Here is a tiny trained network, its code and every weight. The questions are about switching its units off for an input and a class, where a switched-off unit gives its printed mean instead of its output.

import numpy as np


def w(rows, s, z=0):
    codes = np.array(rows[::2]) - 128.0
    scale = np.full(codes.shape[1], s)
    scale[-1] = z or s
    return codes * scale


def f(y):
    return y / 2 * (1 + np.tanh(0.7978845608 * (y + 0.044715 * y**3)))


def log_softmax(a):
    a = a - a.max(-1, keepdims=True)
    return a - np.log(np.exp(a).sum(-1, keepdims=True))


def net(x, mask):
    res = np.array(x, float).reshape(1, 8) / 4 @ E
    y = f(res @ A[0][:, :-1].T + A[0][:, -1])
    res = res + np.where(mask, y, B[0][:, -1]) @ B[0][:, :-1]
    return log_softmax(res[-1] @ U[:, :-1].T + U[:, -1])


A, B = {}, {}
E = w([
[31,100,120,145,48,53,96,150,82,90,169],'x0',
[82,232,122,128,210,92,167,176,124,168,161],'x1',
[68,69,128,180,191,194,146,201,110,55,113],'x2',
[105,112,13,49,176,123,132,62,99,99,119],'x3',
[127,126,125,126,127,130,127,132,129,131,130],'x4',
[128,120,118,126,128,132,127,136,140,140,139],'x5',
[71,183,97,164,123,128,51,118,248,111,65],'x6',
[85,121,165,1,81,122,209,184,195,97,98],'x7',
],0.0099)
A[0] = w([
[103,164,97,142,124,160,73,98,168,119,78,51],'neuron 1',
[84,132,141,48,111,138,179,150,172,82,102,20],'neuron 2',
[104,119,37,86,173,131,132,98,110,107,94,24],'neuron 3',
[160,153,78,91,93,91,94,79,132,203,151,95],'neuron 4',
[133,141,152,64,72,98,174,132,177,162,125,76],'neuron 5',
[124,164,192,200,82,140,142,139,162,150,110,100],'neuron 6',
[139,54,123,125,69,179,90,68,138,114,110,70],'neuron 7',
[76,103,121,166,174,155,144,150,129,106,106,15],'neuron 8',
[81,133,112,154,148,126,86,106,201,119,62,58],'neuron 9',
[77,81,102,138,189,204,113,216,124,58,132,54],'neuron 10',
[193,114,112,92,161,140,121,156,157,150,101,39],'neuron 11',
[158,92,135,109,136,125,178,127,83,128,155,48],'neuron 12',
[82,148,89,106,121,139,86,135,190,119,81,53],'neuron 13',
[184,161,152,135,154,195,155,98,154,158,70,97],'neuron 14',
[62,202,148,128,217,92,155,143,111,150,169,89],'neuron 15',
[163,136,105,114,165,205,180,94,171,134,137,69],'neuron 16',
[157,99,109,95,119,145,191,126,65,134,147,80],'neuron 17',
[107,85,114,147,154,174,133,153,104,96,104,40],'neuron 18',
[112,115,23,75,170,111,146,61,129,85,143,86],'neuron 19',
[119,89,128,126,164,163,141,167,83,114,128,52],'neuron 20',
[170,174,129,86,74,52,104,94,126,150,130,6],'neuron 21',
[134,96,106,95,144,143,169,104,50,152,163,82],'neuron 22',
[179,56,154,110,80,165,87,101,132,96,107,30],'neuron 23',
[120,190,118,124,170,77,147,139,131,150,152,4],'neuron 24',
[156,103,194,156,112,137,176,148,90,159,176,72],'neuron 25',
[102,112,180,71,123,129,168,140,134,135,106,17],'neuron 26',
[40,91,100,133,60,30,94,134,112,86,194,64],'neuron 27',
[163,146,93,226,182,139,7,78,48,166,178,17],'neuron 28',
[168,118,94,129,157,177,159,127,148,157,77,40],'neuron 29',
],0.011,0.0036)
B[0] = w([
[69,144,115,54,182,78,71,155,125,179,207,178],'neuron 1',
[129,2,125,32,114,229,89,101,114,114,152,200],'neuron 2',
[129,117,189,223,142,116,159,170,198,50,164,189],'neuron 3',
[227,134,144,165,96,88,128,52,127,78,154,186],'neuron 4',
[155,103,165,103,124,182,105,64,134,101,111,184],'neuron 5',
[154,115,228,161,184,125,145,183,186,78,152,183],'neuron 6',
[141,253,42,97,72,162,229,241,146,95,98,198],'neuron 7',
[195,166,115,118,102,80,141,55,99,117,151,162],'neuron 8',
[95,206,126,70,181,75,49,135,132,187,184,187],'neuron 9',
[232,136,139,139,100,41,147,5,92,33,118,207],'neuron 10',
[83,81,94,168,109,118,159,108,85,164,99,157],'neuron 11',
[100,174,90,84,176,56,37,160,100,167,179,166],'neuron 12',
[94,177,123,95,169,115,53,130,105,193,198,181],'neuron 13',
[87,88,138,208,144,96,146,130,60,209,49,190],'neuron 14',
[164,194,33,106,44,217,210,197,153,142,89,200],'neuron 15',
[58,119,148,174,135,116,130,114,70,169,37,177],'neuron 16',
[91,182,111,135,180,118,30,142,140,184,174,179],'neuron 17',
[196,145,119,110,96,99,155,77,114,101,124,166],'neuron 18',
[114,81,235,205,162,129,168,200,237,35,132,210],'neuron 19',
[182,133,120,104,154,88,113,93,116,148,142,164],'neuron 20',
[210,126,106,162,68,67,126,28,124,131,121,176],'neuron 21',
[102,163,132,92,153,78,42,187,165,187,151,184],'neuron 22',
[127,232,55,93,79,154,188,188,169,104,114,189],'neuron 23',
[163,156,46,99,113,132,199,169,138,89,98,163],'neuron 24',
[109,168,177,135,193,113,95,178,155,151,187,181],'neuron 25',
[98,58,116,83,127,186,86,86,151,114,145,166],'neuron 26',
[48,85,141,200,169,97,188,133,32,221,3,231],'neuron 27',
[85,10,140,22,84,238,84,109,112,47,140,253],'neuron 28',
[102,81,117,172,98,107,176,114,77,225,137,167],'neuron 29',
],0.0075,0.017)
U = w([
[119,46,133,49,107,247,84,72,115,119,142,124],'0',
[106,201,126,93,167,73,38,135,133,186,188,75],'1',
[248,158,136,139,97,69,138,1,116,122,130,147],'2',
[151,212,34,105,85,192,212,184,149,136,101,61],'3',
[57,93,139,194,126,108,158,101,56,198,46,82],'4',
[147,116,250,198,140,134,140,182,230,102,156,253],'5',
],0.011,0.0028)

Each question gives the input, the list of numbers given to net, and the class t.
The units are the neurons (one row each of A and B). Each row of codes is followed by its name. A weight is (code - 128) times the scale printed after its matrix; where a second scale follows, it is the last column's (A, B and U).
mask holds one flag per neuron, in row order. A switched-off neuron (its flag False) gives its mean, the last column of its row in B, instead of its output. The means were averaged over made-up inputs and are rounded, as every weight is.
A unit's drop is (log p(t) with every unit on - log p(t) with that unit switched off) / (log p(t) with every unit on - log p(t) with every unit switched off).
The circuit of an input: a set's keep is (log p(t) with only the set's units on - log p(t) with every unit switched off) / (log p(t) with every unit on - log p(t) with every unit switched off). Starting from the 12 units with the biggest drops (on a tie, the unit counted first), units are removed one at a time, each time the one whose removal leaves the highest keep (on an exact tie, the one counted first), for as long as the keep stays at least 0.8.
units of the circuit, in order: the units of the circuit, biggest drop first
top k neurons: the k neurons with the biggest drops, biggest first
drop of u: that unit's drop, to one decimal
input [-5,1,-4,1,7,7,-2,-6], class 0: top neuron => [neuron 28]
input [-6,-5,-4,-2,-8,4,-4,-7], class 0: top 2 neurons => [neuron 28; neuron 27]
input [5,-1,5,-4,-5,-3,2,3], class 2: top 2 neurons => [neuron 10; neuron 14]
input [-7,-1,1,6,-2,-7,4,2], class 4: top 2 neurons => [neuron 16; neuron 14]
input [6,1,6,-6,-5,-5,-6,0], class 1: units of the circuit, in order => [neuron 25; neuron 19]
input [3,-8,7,6,2,-2,3,-5], class 3: top 4 neurons => [neuron 7; neuron 23; neuron 4; neuron 21]
input [4,7,-7,8,-3,7,0,1], class 5: top 2 neurons => [neuron 19; neuron 3]
input [-7,8,-7,-6,1,4,-3,-7], class 3: top 2 neurons => [neuron 15; neuron 24]
input [6,1,7,-6,-4,-3,-4,5], class 2: top 2 neurons => [neuron 10; neuron 28]
input [4,2,-4,8,-8,-1,5,7], class 5: top 3 neurons => [neuron 19; neuron 3; neuron 28]
input [-6,-2,6,3,4,1,-3,2], class 2: top 3 neurons => [neuron 10; neuron 27; neuron 18]
input [-5,1,7,1,-2,-5,-8,-7], class 1: top 2 neurons => [neuron 22; neuron 12]
input [2,1,0,6,1,-4,7,6], class 1: top 3 neurons => [neuron 28; neuron 13; neuron 9]
input [-1,-6,-2,7,-7,0,-3,-6], class 5: top 3 neurons => [neuron 19; neuron 3; neuron 2]
input [6,3,8,-5,-4,-5,7,-3], class 2: units of the circuit, in order => [neuron 10]
input [3,5,6,4,-3,-4,-1,7], class 0: top 2 neurons => [neuron 2; neuron 26]
input [4,-4,-5,-6,-1,0,7,6], class 1: top 4 neurons => [neuron 28; neuron 9; neuron 13; neuron 19]
input [-8,-3,1,7,-5,-5,-8,-1], class 1: drop of neuron 17 => 0.6
input [2,8,-5,7,7,5,3,-4], class 3: drop of neuron 15 => 1.8
input [7,3,-1,6,2,4,-3,1], class 4: units of the circuit, in order => [neuron 27]
input [-8,-3,-5,4,3,-8,3,-5], class 4: drop of neuron 14 => 0.5
input [8,4,-5,2,8,3,-6,6], class 4: drop of neuron 5 => 0.0
